Here is a tiny trained network, its code and every weight. The questions are about switching its units off for an input and a class, where a switched-off unit gives its printed mean instead of its output.

import numpy as np


def w(rows, s, z=0):
    codes = np.array(rows[::2]) - 128.0
    scale = np.full(codes.shape[1], s)
    scale[-1] = z or s
    return codes * scale


def norm(h):
    return h / np.sqrt((h * h).mean(-1, keepdims=True) + 1e-5)


def f(y):
    return y / 2 * (1 + np.tanh(0.7978845608 * (y + 0.044715 * y**3)))


def log_softmax(a):
    a = a - a.max(-1, keepdims=True)
    return a - np.log(np.exp(a).sum(-1, keepdims=True))


def net(x, mask):
    res = np.array(x, float).reshape(1, 3) / 4 @ E
    u = 0
    for l in range(2):
        y = f(norm(res) @ A[l][:, :-1].T + A[l][:, -1])
        res = res + np.where(mask[u : u + 11], y, B[l][:, -1]) @ B[l][:, :-1]
        u += 11
    return log_softmax(norm(res)[-1] @ U[:, :-1].T + U[:, -1])


A, B = {}, {}
E = w([
[126,8,4,98,161,107],'x0',
[132,110,164,120,7,95],'x1',
[124,44,182,114,166,130],'x2',
],0.0023)
A[0] = w([
[142,162,80,112,62,126,126],'0.n1',
[143,103,193,113,147,127,60],'0.n2',
[117,132,133,130,92,117,134],'0.n3',
[135,119,109,125,127,147,102],'0.n4',
[144,110,161,117,128,148,78],'0.n5',
[115,180,146,140,146,132,8],'0.n6',
[118,129,137,101,114,128,114],'0.n7',
[121,110,128,142,159,136,117],'0.n8',
[130,127,141,120,11,131,57],'0.n9',
[137,156,127,131,136,140,129],'0.n10',
[136,200,163,121,135,131,55],'0.n11',
],0.012,0.0014)
B[0] = w([
[77,118,139,200,154,136,197],'0.n1',
[55,123,111,179,119,131,169],'0.n2',
[146,133,145,137,94,109,155],'0.n3',
[146,167,102,143,165,96,134],'0.n4',
[95,137,128,156,111,143,140],'0.n5',
[135,57,136,132,183,169,171],'0.n6',
[137,126,129,154,120,138,133],'0.n7',
[129,179,111,109,67,161,146],'0.n8',
[214,128,88,140,27,52,253],'0.n9',
[102,2,124,105,104,112,144],'0.n10',
[183,177,151,131,184,220,214],'0.n11',
],0.012,0.006)
A[1] = w([
[83,114,142,128,171,84,78],'1.n1',
[173,115,185,98,60,14,87],'1.n2',
[159,128,97,100,86,122,137],'1.n3',
[193,106,208,96,187,197,95],'1.n4',
[124,122,112,147,109,170,125],'1.n5',
[36,109,185,101,96,111,94],'1.n6',
[150,166,114,12,143,100,39],'1.n7',
[131,130,147,168,143,144,247],'1.n8',
[101,137,156,116,166,149,106],'1.n9',
[172,131,137,96,83,167,185],'1.n10',
[93,110,188,113,165,126,84],'1.n11',
],0.011,0.0013)
B[1] = w([
[74,140,122,146,158,111,121],'1.n1',
[185,108,50,182,58,129,255],'1.n2',
[157,152,134,169,121,99,190],'1.n3',
[106,5,174,48,123,126,236],'1.n4',
[141,122,162,113,129,104,159],'1.n5',
[123,171,161,106,86,171,124],'1.n6',
[191,171,174,105,176,137,170],'1.n7',
[137,128,99,41,125,117,169],'1.n8',
[145,116,144,188,96,76,147],'1.n9',
[69,112,83,150,180,99,173],'1.n10',
[159,158,63,121,108,102,131],'1.n11',
],0.017,0.0061)
U = w([
[215,113,37,226,26,91,166],'0',
[45,205,169,125,35,192,72],'1',
[125,13,156,67,139,148,202],'2',
[222,218,160,127,212,135,123],'3',
[3,146,51,169,199,90,1],'4',
],0.011,0.0034)

Each question gives the input, the list of numbers given to net, and the class t.
The units are the neurons (one row each of A and B). Each row of codes is followed by its name. A weight is (code - 128) times the scale printed after its matrix; where a second scale follows, it is the last column's (A, B and U).
mask holds one flag per neuron, layer by layer. A switched-off neuron (its flag False) gives its mean, the last column of its row in B, instead of its output. The means were averaged over made-up inputs and are rounded, as every weight is.
A unit's drop is (log p(t) with every unit on - log p(t) with that unit switched off) / (log p(t) with every unit on - log p(t) with every unit switched off).
The circuit of an input: a set's keep is (log p(t) with only the set's units on - log p(t) with every unit switched off) / (log p(t) with every unit on - log p(t) with every unit switched off). Starting from the 12 units with the biggest drops (on a tie, the unit counted first), units are removed one at a time, each time the one whose removal leaves the highest keep (on an exact tie, the one counted first), for as long as the keep stays at least 0.8.
circuit, biggest first: the units of the circuit, biggest drop first
most important unit: the unit with the biggest drop
k most important neurons of layer l: the k neurons of layer l with the biggest drops, biggest first
drop of u: that unit's drop, to one decimal
input [7,-1,-4], class 4: circuit, biggest first => (0.n9; 0.n11; 1.n2; 1.n4)
input [-3,-5,7], class 1: most important unit => 0.n2
input [5,-1,-5], class 4: circuit, biggest first => (0.n9; 0.n11; 1.n2; 1.n4)
input [5,-6,-5], class 3: 2 most important neurons of layer 0 => (0.n9; 0.n1)
input [6,2,-7], class 4: circuit, biggest first => (0.n1; 0.n9; 1.n2; 1.n4)
input [-1,-8,7], class 1: 2 most important neurons of layer 1 => (1.n2; 1.n4)
input [4,-8,7], class 3: 3 most important neurons of layer 0 => (0.n1; 0.n9; 0.n11)
input [7,1,3], class 3: 4 most important neurons of layer 0 => (0.n1; 0.n9; 0.n11; 0.n6)
input [6,2,8], class 1: 4 most important neurons of layer 0 => (0.n9; 0.n11; 0.n6; 0.n8)
input [4,-4,8], class 1: 4 most important neurons of layer 0 => (0.n9; 0.n11; 0.n2; 0.n8)
input [6,3,3], class 3: 3 most important neurons of layer 0 => (0.n9; 0.n1; 0.n11)
input [4,-6,-6], class 3: 4 most important neurons of layer 0 => (0.n2; 0.n9; 0.n1; 0.n11)
input [5,0,8], class 1: 3 most important neurons of layer 1 => (1.n2; 1.n4; 1.n6)
input [-2,-1,6], class 1: most important unit => 1.n6
input [7,-7,-4], class 3: 2 most important neurons of layer 0 => (0.n9; 0.n1)
input [-7,2,-6], class 2: drop of 0.n11 => 1.3
input [-8,-8,-2], class 2: drop of 1.n4 => 0.0
input [-1,-4,4], class 1: drop of 1.n4 => 0.1
